Below are the code and all the weights of a small trained network. Each question names an input and a class and asks about switching units off, where a switched-off unit gives its printed mean instead of its output.

import numpy as np


def w(rows, s, z=0):
    codes = np.array(rows[::2]) - 128.0
    scale = np.full(codes.shape[1], s)
    scale[-1] = z or s
    return codes * scale


def norm(h):
    return h / np.sqrt((h * h).mean(-1, keepdims=True) + 1e-5)


def f(y):
    return np.maximum(y, 0)


def log_softmax(a):
    a = a - a.max(-1, keepdims=True)
    return a - np.log(np.exp(a).sum(-1, keepdims=True))


def net(x, mask):
    res = np.array(x, float).reshape(1, 5) / 4 @ E
    u = 0
    for l in range(3):
        y = f(norm(res) @ A[l][:, :-1].T + A[l][:, -1])
        res = res + np.where(mask[u : u + 4], y, B[l][:, -1]) @ B[l][:, :-1]
        u += 4
    return log_softmax(norm(res)[-1] @ U[:, :-1].T + U[:, -1])


A, B = {}, {}
E = w([
[155,118,138,140,97,202,231,94],'x0',
[194,146,7,88,170,168,103,134],'x1',
[128,127,127,133,127,129,126,125],'x2',
[97,217,184,101,91,201,80,143],'x3',
[128,130,129,132,131,129,125,121],'x4',
],0.015)
A[0] = w([
[87,99,181,171,130,10,120,113,113],'L0N1',
[151,125,185,168,96,117,191,107,3],'L0N2',
[89,175,174,127,105,155,117,128,42],'L0N3',
[172,154,85,126,147,92,99,166,79],'L0N4',
],0.012,0.004)
B[0] = w([
[148,120,62,220,167,90,165,196,254],'L0N1',
[9,87,80,23,115,170,95,83,190],'L0N2',
[142,81,234,147,104,137,108,116,196],'L0N3',
[123,101,107,151,85,105,72,96,201],'L0N4',
],0.011,0.0083)
A[1] = w([
[122,158,156,191,132,64,55,226,109],'L1N1',
[229,85,28,69,146,121,118,105,1],'L1N2',
[232,159,109,108,134,205,216,77,110],'L1N3',
[171,249,102,94,111,178,82,92,7],'L1N4',
],0.011,0.0055)
B[1] = w([
[184,222,151,103,166,134,116,162,255],'L1N1',
[160,152,196,149,99,115,107,49,239],'L1N2',
[181,144,143,246,81,98,145,171,216],'L1N3',
[91,148,37,68,180,137,114,221,194],'L1N4',
],0.013,0.0086)
A[2] = w([
[122,180,205,120,152,148,128,151,3],'L2N1',
[139,135,77,65,196,93,45,86,123],'L2N2',
[97,60,67,104,98,103,211,98,34],'L2N3',
[162,202,97,99,86,253,116,164,60],'L2N4',
],0.011,0.0055)
B[2] = w([
[155,180,119,83,118,109,163,45,185],'L2N1',
[77,24,147,43,102,137,152,68,254],'L2N2',
[156,214,154,79,228,151,158,78,185],'L2N3',
[65,51,93,174,130,122,122,247,240],'L2N4',
],0.014,0.0061)
U = w([
[143,118,81,213,150,84,151,244,253],'0',
[97,134,144,133,203,142,232,48,162],'1',
[160,78,119,103,127,45,87,23,74],'2',
[236,155,87,211,84,146,156,60,64],'3',
[119,250,225,113,146,108,113,166,31],'4',
[60,111,194,132,45,213,156,119,126],'5',
[77,110,97,42,122,159,68,169,83],'6',
],0.022,0.0045)

Each question gives the input, the list of numbers given to net, and the class t.
The units are the neurons (one row each of A and B). Each row of codes is followed by its name. A weight is (code - 128) times the scale printed after its matrix; where a second scale follows, it is the last column's (A, B and U).
mask holds one flag per neuron, layer by layer. A switched-off neuron (its flag False) gives its mean, the last column of its row in B, instead of its output. The means were averaged over made-up inputs and are rounded, as every weight is.
A unit's drop is (log p(t) with every unit on - log p(t) with that unit switched off) / (log p(t) with every unit on - log p(t) with every unit switched off).
The circuit of an input: a set's keep is (log p(t) with only the set's units on - log p(t) with every unit switched off) / (log p(t) with every unit on - log p(t) with every unit switched off). Starting from all 12 units, units are removed one at a time, each time the one whose removal leaves the highest keep (on an exact tie, the one counted first), for as long as the keep stays at least 0.8.
circuit, biggest first: the units of the circuit, biggest drop first
unit that matters most: the unit with the biggest drop
k most important neurons: the k neurons with the biggest drops, biggest first
top k neurons in layer l: the k neurons of layer l with the biggest drops, biggest first
drop of u: that unit's drop, to one decimal
input [4,-8,-6,-3,-1], class 1: unit that matters most -> L0N2
input [5,-5,2,0,6], class 1: circuit, biggest first -> L2N3, L0N2, L1N2, L1N1
input [-6,-8,-2,-1,3], class 0: 3 most important neurons -> L0N1, L1N2, L2N3
input [0,1,-6,7,-3], class 6: 4 most important neurons -> L2N4, L0N1, L1N3, L1N2
input [6,-4,-2,0,6], class 1: top 2 neurons in layer 0 -> L0N2, L0N4
input [2,0,-7,4,0], class 5: 2 most important neurons -> L0N3, L0N1
input [-8,1,-5,5,-8], class 6: top 2 neurons in layer 2 -> L2N2, L2N4
input [-4,3,6,1,3], class 6: 3 most important neurons -> L0N1, L1N1, L0N2
input [0,1,3,6,-3], class 6: top 2 neurons in layer 2 -> L2N4, L2N1
input [-4,1,8,-8,-1], class 2: 3 most important neurons -> L1N3, L2N4, L2N2
input [3,-6,-4,0,-5], class 1: 3 most important neurons -> L2N3, L0N2, L0N1
input [-3,2,2,3,-2], class 6: 2 most important neurons -> L0N1, L2N2
input [1,-7,3,-6,-1], class 1: top 2 neurons in layer 1 -> L1N3, L1N4
input [3,7,-1,-8,7], class 3: unit that matters most -> L1N3
input [0,-7,-6,-2,3], class 0: 2 most important neurons -> L0N1, L2N2
input [1,6,8,8,-7], class 0: 3 most important neurons -> L2N4, L0N2, L1N3
input [8,7,-4,1,-6], class 0: 2 most important neurons -> L2N4, L1N4
input [-3,8,4,0,-2], class 2: 3 most important neurons -> L1N2, L0N4, L1N1
input [2,-8,5,-4,-3], class 1: 4 most important neurons -> L0N2, L2N3, L1N3, L2N4
input [-1,1,-1,8,1], class 6: circuit, biggest first -> L1N4
input [2,6,1,8,4], class 0: 3 most important neurons -> L1N3, L2N4, L0N2
input [-6,2,-8,5,-7], class 6: 2 most important neurons -> L0N1, L2N2
input [1,-4,8,-1,-3], class 1: 3 most important neurons -> L0N2, L2N3, L1N3
input [1,6,4,4,1], class 0: drop of L0N2 -> 0.6
input [1,5,-5,6,6], class 0: drop of L0N2 -> 0.2
input [5,3,-6,-7,-1], class 3: drop of L1N3 -> 0.1
input [-7,4,2,-1,-6], class 2: drop of L0N1 -> 0.0
